Below is a small trained network, with its code and all its weights. Each question gives an input and a target symbol and asks what happens when units are switched off, that is, made to give their printed mean instead of their output.

import numpy as np


def w(rows, s, z=0):
    codes = np.array(rows[::2]) - 128.0
    scale = np.full(codes.shape[1], s)
    scale[-1] = z or s
    return codes * scale


def f(y):
    return y / 2 * (1 + np.tanh(0.7978845608 * (y + 0.044715 * y**3)))


def softmax(a):
    e = np.exp(a - a.max(-1, keepdims=True))
    return e / e.sum(-1, keepdims=True)


def log_softmax(a):
    a = a - a.max(-1, keepdims=True)
    return a - np.log(np.exp(a).sum(-1, keepdims=True))


def net(x, mask):
    ids = ['αβγεζθξπτφψω'.index(c) for c in x.split()]
    T = len(ids)
    res = E[ids] + P[:T]
    u = 0
    for l in range(2):
        q, k, v = (res @ M[l].T for M in (Q, K, V))
        z = softmax(np.where(np.tri(T) > 0, q @ k.T / 4**0.5, -1e9)) @ v
        res = res + np.where(mask[u], z, O[l][:, -1]) @ O[l][:, :-1]
        u += 1
        y = f(res @ A[l][:, :-1].T + A[l][:, -1])
        res = res + np.where(mask[u : u + 4], y, B[l][:, -1]) @ B[l][:, :-1]
        u += 4
    return log_softmax(res[-1] @ U[:, :-1].T + U[:, -1])


Q, K, V, O, A, B = {}, {}, {}, {}, {}, {}
E = w([
[142,123,99,104],'α',
[141,96,71,138],'β',
[125,88,128,130],'γ',
[113,114,190,98],'ε',
[129,118,147,95],'ζ',
[118,79,190,109],'θ',
[137,92,93,134],'ξ',
[123,124,136,114],'π',
[107,143,232,67],'τ',
[118,74,130,156],'φ',
[106,102,241,84],'ψ',
[216,180,180,250],'ω',
],0.012)
P = w([
[104,113,62,155],'0',
[189,95,138,119],'1',
[85,187,146,116],'2',
[201,108,136,125],'3',
[73,57,127,145],'4',
[210,109,148,125],'5',
[27,223,97,165],'6',
[216,117,147,126],'7',
[37,69,144,144],'8',
[219,119,150,131],'9',
[9,192,66,177],'10',
[229,123,158,124],'11',
[15,116,142,176],'12',
[242,125,165,116],'13',
],0.012)
Q[0] = w([
[159,160,122,80],'0.h1',
[72,80,134,180],'0.h1',
[10,152,152,167],'0.h1',
[7,204,69,185],'0.h1',
],0.02)
K[0] = w([
[173,72,154,170],'0.h1',
[47,207,118,44],'0.h1',
[5,98,76,151],'0.h1',
[24,25,83,8],'0.h1',
],0.014)
V[0] = w([
[115,142,127,207],'0.h1',
[96,172,89,9],'0.h1',
[111,162,202,103],'0.h1',
[171,170,103,73],'0.h1',
],0.013)
O[0] = w([
[165,167,123,38,178],'0.h1',
[108,151,92,245,2],'0.h1',
[116,154,248,165,150],'0.h1',
[41,138,102,200,85],'0.h1',
],0.011,0.0063)
A[0] = w([
[38,133,122,98,253],'0.n1',
[3,99,122,81,34],'0.n2',
[96,119,145,106,12],'0.n3',
[225,54,125,194,13],'0.n4',
],0.017,0.0026)
B[0] = w([
[79,59,126,184,254],'0.n1',
[176,148,1,73,226],'0.n2',
[157,135,94,145,213],'0.n3',
[168,67,32,142,254],'0.n4',
],0.017,0.0029)
Q[1] = w([
[105,254,86,130],'1.h1',
[143,19,172,125],'1.h1',
[80,94,106,133],'1.h1',
[90,32,157,141],'1.h1',
],0.0075)
K[1] = w([
[105,42,122,135],'1.h1',
[153,240,118,119],'1.h1',
[159,153,98,151],'1.h1',
[159,255,83,176],'1.h1',
],0.0076)
V[1] = w([
[210,138,136,169],'1.h1',
[138,53,130,115],'1.h1',
[172,118,143,146],'1.h1',
[85,5,157,102],'1.h1',
],0.015)
O[1] = w([
[148,233,188,28,142],'1.h1',
[185,180,174,153,246],'1.h1',
[142,154,134,121,154],'1.h1',
[252,122,129,255,237],'1.h1',
],0.011)
A[1] = w([
[147,137,164,104,5],'1.n1',
[76,242,71,198,121],'1.n2',
[104,68,242,142,2],'1.n3',
[141,12,233,164,107],'1.n4',
],0.011,0.0066)
B[1] = w([
[89,85,117,157,202],'1.n1',
[30,69,73,69,167],'1.n2',
[159,3,136,146,142],'1.n3',
[66,162,131,83,254],'1.n4',
],0.024,0.0097)
U = w([
[134,52,55,69,51],'α',
[198,103,44,101,46],'β',
[209,134,142,229,141],'γ',
[89,245,126,192,254],'ε',
[117,104,81,117,157],'ζ',
[162,244,157,169,169],'θ',
[205,81,88,149,71],'ξ',
[126,48,159,199,171],'π',
[56,99,154,108,98],'τ',
[240,98,194,109,156],'φ',
[65,218,236,131,149],'ψ',
[108,183,61,1,93],'ω',
],0.0084,0.0089)

Each question gives the input, a string of symbols that net reads in full, and the target symbol t.
The units are the heads (4 rows each of Q, K, V and O) and the neurons (one row each of A and B). Each row of codes is followed by its name. A weight is (code - 128) times the scale printed after its matrix; where a second scale follows, it is the last column's (O, A, B and U).
mask holds one flag per unit, layer by layer, with each layer's heads first. A switched-off unit (its flag False) gives its mean, the last column of its rows in O or B, instead of its output. The means were averaged over made-up inputs and are rounded, as every weight is.
A unit's drop is (log p(t) with every unit on - log p(t) with that unit switched off) / (log p(t) with every unit on - log p(t) with every unit switched off).
The circuit of an input: a set's keep is (log p(t) with only the set's units on - log p(t) with every unit switched off) / (log p(t) with every unit on - log p(t) with every unit switched off). Starting from all 10 units, units are removed one at a time, each time the one whose removal leaves the highest keep (on an exact tie, the one counted first), for as long as the keep stays at least 0.8.
units of the circuit, in order: the units of the circuit, biggest drop first
most important unit: the unit with the biggest drop
top k neurons: the k neurons with the biggest drops, biggest first
input ε γ ε β θ α α π θ ζ β ε ζ, target β: units of the circuit, in order	[0.n2; 1.n4]
input τ ω ε γ, target φ: units of the circuit, in order	[0.h1; 1.n4; 1.h1]
input α ε τ ω τ β ζ π ω ψ τ β ω, target τ: top 2 neurons	[1.n2; 0.n2]
input ε ε γ ε, target ψ: most important unit	1.n4
input α ω τ ψ β ω ω τ β φ, target φ: top 3 neurons	[0.n1; 1.n4; 1.n2]
input β ξ ε ω β, target ε: top 2 neurons	[0.n1; 0.n2]
input θ ε φ ψ γ ω ψ ψ π α φ α τ, target φ: units of the circuit, in order	[0.h1; 1.n4]
input π ε π ζ ψ ζ α θ ω, target α: units of the circuit, in order	[0.h1; 1.n2]
input π ξ ε β α α ζ, target α: units of the circuit, in order	[1.n2; 1.n4; 0.h1]
input ω π τ ε φ, target τ: units of the circuit, in order	[0.h1; 1.n2]
input φ α β γ π α β ζ γ, target β: top 2 neurons	[0.n2; 1.n4]
input ξ α τ ε ω, target τ: top 4 neurons	[1.n4; 1.n2; 0.n2; 0.n3]
input α ζ ε, target α: top 4 neurons	[0.n2; 1.n2; 0.n1; 1.n4]
input ζ φ ε ψ θ φ α ψ, target τ: top 3 neurons	[1.n4; 1.n3; 0.n2]
input γ ψ ε, target γ: top 3 neurons	[0.n2; 1.n4; 1.n2]
input β θ ζ φ β π τ, target β: units of the circuit, in order	[0.n2; 1.h1]
input α π ψ ζ β ε α, target β: units of the circuit, in order	[1.n4; 0.n2]
input β α ω ξ θ ε π, target θ: top 4 neurons	[1.n2; 1.n4; 1.n3; 1.n1]
input ε φ ζ θ ζ ξ ω ψ ξ γ, target φ: top 2 neurons	[1.n4; 1.n2]
input α ζ ξ ε θ ψ α θ ψ τ, target π: top 3 neurons	[1.n3; 0.n2; 0.n1]
input β ε β α, target γ: most important unit	0.n1
input τ γ ζ ω φ ω ζ π, target φ: top 4 neurons	[1.n4; 0.n1; 1.n2; 0.n2]
input ψ θ β ξ ε α φ β, target ξ: top 4 neurons	[0.n4; 0.n1; 1.n4; 1.n2]
input ε ε ε ω, target φ: most important unit	0.h1
input ε ξ ε, target ε: units of the circuit, in order	[0.h1; 1.n3]
